Below is a small trained network, with its code and all its weights. Each question gives an input and a target symbol and asks what happens when units are switched off, that is, made to give their printed mean instead of their output.

import numpy as np


def w(rows, s, z=0):
    codes = np.array(rows[::2]) - 128.0
    scale = np.full(codes.shape[1], s)
    scale[-1] = z or s
    return codes * scale


def f(y):
    return y / 2 * (1 + np.tanh(0.7978845608 * (y + 0.044715 * y**3)))


def softmax(a):
    e = np.exp(a - a.max(-1, keepdims=True))
    return e / e.sum(-1, keepdims=True)


def log_softmax(a):
    a = a - a.max(-1, keepdims=True)
    return a - np.log(np.exp(a).sum(-1, keepdims=True))


def net(x, mask):
    ids = ['ΛΦαδξστψ'.index(c) for c in x.split()]
    T = len(ids)
    res = E[ids] + P[:T]
    q, k, v = (res @ M[0].T for M in (Q, K, V))
    z = softmax(np.where(np.tri(T) > 0, q @ k.T / 3**0.5, -1e9)) @ v
    res = res + np.where(mask[0], z, O[0][:, -1]) @ O[0][:, :-1]
    y = f(res @ A[0][:, :-1].T + A[0][:, -1])
    res = res + np.where(mask[1:9], y, B[0][:, -1]) @ B[0][:, :-1]
    return log_softmax(res[-1] @ U[:, :-1].T + U[:, -1])


Q, K, V, O, A, B = {}, {}, {}, {}, {}, {}
E = w([
[113,175,169,126,170,73],'Λ',
[114,154,92,98,135,195],'Φ',
[206,129,88,140,97,104],'α',
[60,159,96,135,161,125],'δ',
[167,164,186,185,162,136],'ξ',
[117,92,181,107,137,87],'σ',
[114,115,57,141,137,15],'τ',
[111,70,4,116,72,81],'ψ',
],0.021)
P = w([
[165,87,102,42,146,87],'0',
[137,114,182,60,34,103],'1',
[84,10,86,172,138,151],'2',
[157,157,254,148,75,104],'3',
[100,197,84,106,198,188],'4',
[161,115,161,115,129,125],'5',
[202,10,89,210,192,129],'6',
[215,96,149,120,105,125],'7',
[101,83,95,102,170,107],'8',
[129,126,105,98,107,151],'9',
[130,67,41,108,227,155],'10',
[168,143,24,100,169,143],'11',
],0.0064)
Q[0] = w([
[153,65,114,221,115,136],'head 1',
[115,110,113,97,245,160],'head 1',
[156,112,254,97,170,80],'head 1',
],0.0072)
K[0] = w([
[154,230,71,2,198,131],'head 1',
[113,162,43,122,164,78],'head 1',
[103,157,87,171,129,158],'head 1',
],0.0097)
V[0] = w([
[168,254,76,199,205,90],'head 1',
[136,58,163,151,109,77],'head 1',
[210,168,205,95,159,122],'head 1',
],0.0094)
O[0] = w([
[74,159,229,255,89,108,92],'head 1',
[178,72,32,224,224,93,251],'head 1',
[175,209,217,171,200,158,82],'head 1',
],0.0083,0.003)
A[0] = w([
[72,111,158,125,50,145,152],'neuron 1',
[170,151,59,135,19,111,70],'neuron 2',
[136,181,199,1,144,78,152],'neuron 3',
[170,187,63,177,83,89,183],'neuron 4',
[130,218,121,50,169,165,211],'neuron 5',
[120,164,186,54,148,111,144],'neuron 6',
[108,119,89,221,226,158,72],'neuron 7',
[56,68,196,201,65,145,255],'neuron 8',
],0.0084,0.0028)
B[0] = w([
[42,175,56,130,175,171,159],'neuron 1',
[188,136,72,139,135,196,141],'neuron 2',
[154,26,100,208,254,253,221],'neuron 3',
[155,201,176,106,133,186,181],'neuron 4',
[107,160,76,78,212,193,174],'neuron 5',
[95,66,121,146,149,228,173],'neuron 6',
[194,78,174,51,176,121,247],'neuron 7',
[121,228,92,53,197,82,254],'neuron 8',
],0.0072,0.0044)
U = w([
[81,162,111,242,211,119,3],'Λ',
[75,142,151,38,72,255,160],'Φ',
[168,168,168,76,79,146,106],'α',
[17,207,67,109,122,120,252],'δ',
[132,191,241,59,126,141,18],'ξ',
[144,64,165,57,169,116,223],'σ',
[103,174,67,173,111,15,35],'τ',
[87,92,45,109,25,138,2],'ψ',
],0.0072,0.0033)

Each question gives the input, a string of symbols that net reads in full, and the target symbol t.
The units are the heads (3 rows each of Q, K, V and O) and the neurons (one row each of A and B). Each row of codes is followed by its name. A weight is (code - 128) times the scale printed after its matrix; where a second scale follows, it is the last column's (O, A, B and U).
mask holds one flag per unit, heads first, then neurons. A switched-off unit (its flag False) gives its mean, the last column of its rows in O or B, instead of its output. The means were averaged over made-up inputs and are rounded, as every weight is.
A unit's drop is (log p(t) with every unit on - log p(t) with that unit switched off) / (log p(t) with every unit on - log p(t) with every unit switched off).
The circuit of an input: a set's keep is (log p(t) with only the set's units on - log p(t) with every unit switched off) / (log p(t) with every unit on - log p(t) with every unit switched off). Starting from all 9 units, units are removed one at a time, each time the one whose removal leaves the highest keep (on an exact tie, the one counted first), for as long as the keep stays at least 0.8.
circuit, biggest first: the units of the circuit, biggest drop first
k most important neurons: the k neurons with the biggest drops, biggest first
drop when u is switched off: that unit's drop, to one decimal
input α τ Λ Φ σ Λ σ δ δ ξ, target ξ: circuit, biggest first : head 1; neuron 3
input δ τ σ, target δ: circuit, biggest first : head 1; neuron 8; neuron 1
input σ σ δ δ σ, target δ: 2 most important neurons : neuron 7; neuron 1
input σ σ Λ σ σ σ ξ σ Λ δ σ α, target α: 2 most important neurons : neuron 4; neuron 3
input σ σ ψ Λ σ, target ψ: circuit, biggest first : head 1; neuron 7
input σ Λ ξ σ, target Λ: circuit, biggest first : head 1; neuron 3
input δ δ Φ, target δ: 4 most important neurons : neuron 1; neuron 7; neuron 8; neuron 3
input δ σ ξ, target δ: circuit, biggest first : head 1; neuron 8; neuron 3
input ξ Λ Λ, target ξ: most important neuron : neuron 7
input δ σ τ δ σ Λ τ σ Λ, target τ: 3 most important neurons : neuron 3; neuron 5; neuron 6
input Λ Φ ψ σ ξ σ ψ ψ σ Λ σ α, target α: drop when neuron 4 is switched off : 0.5
input δ δ σ σ ξ Λ, target Λ: drop when neuron 3 is switched off : 0.6
input σ σ α σ σ Λ σ σ σ δ τ, target σ: drop when head 1 is switched off : 0.5
input ψ σ δ, target ψ: most important neuron : neuron 8
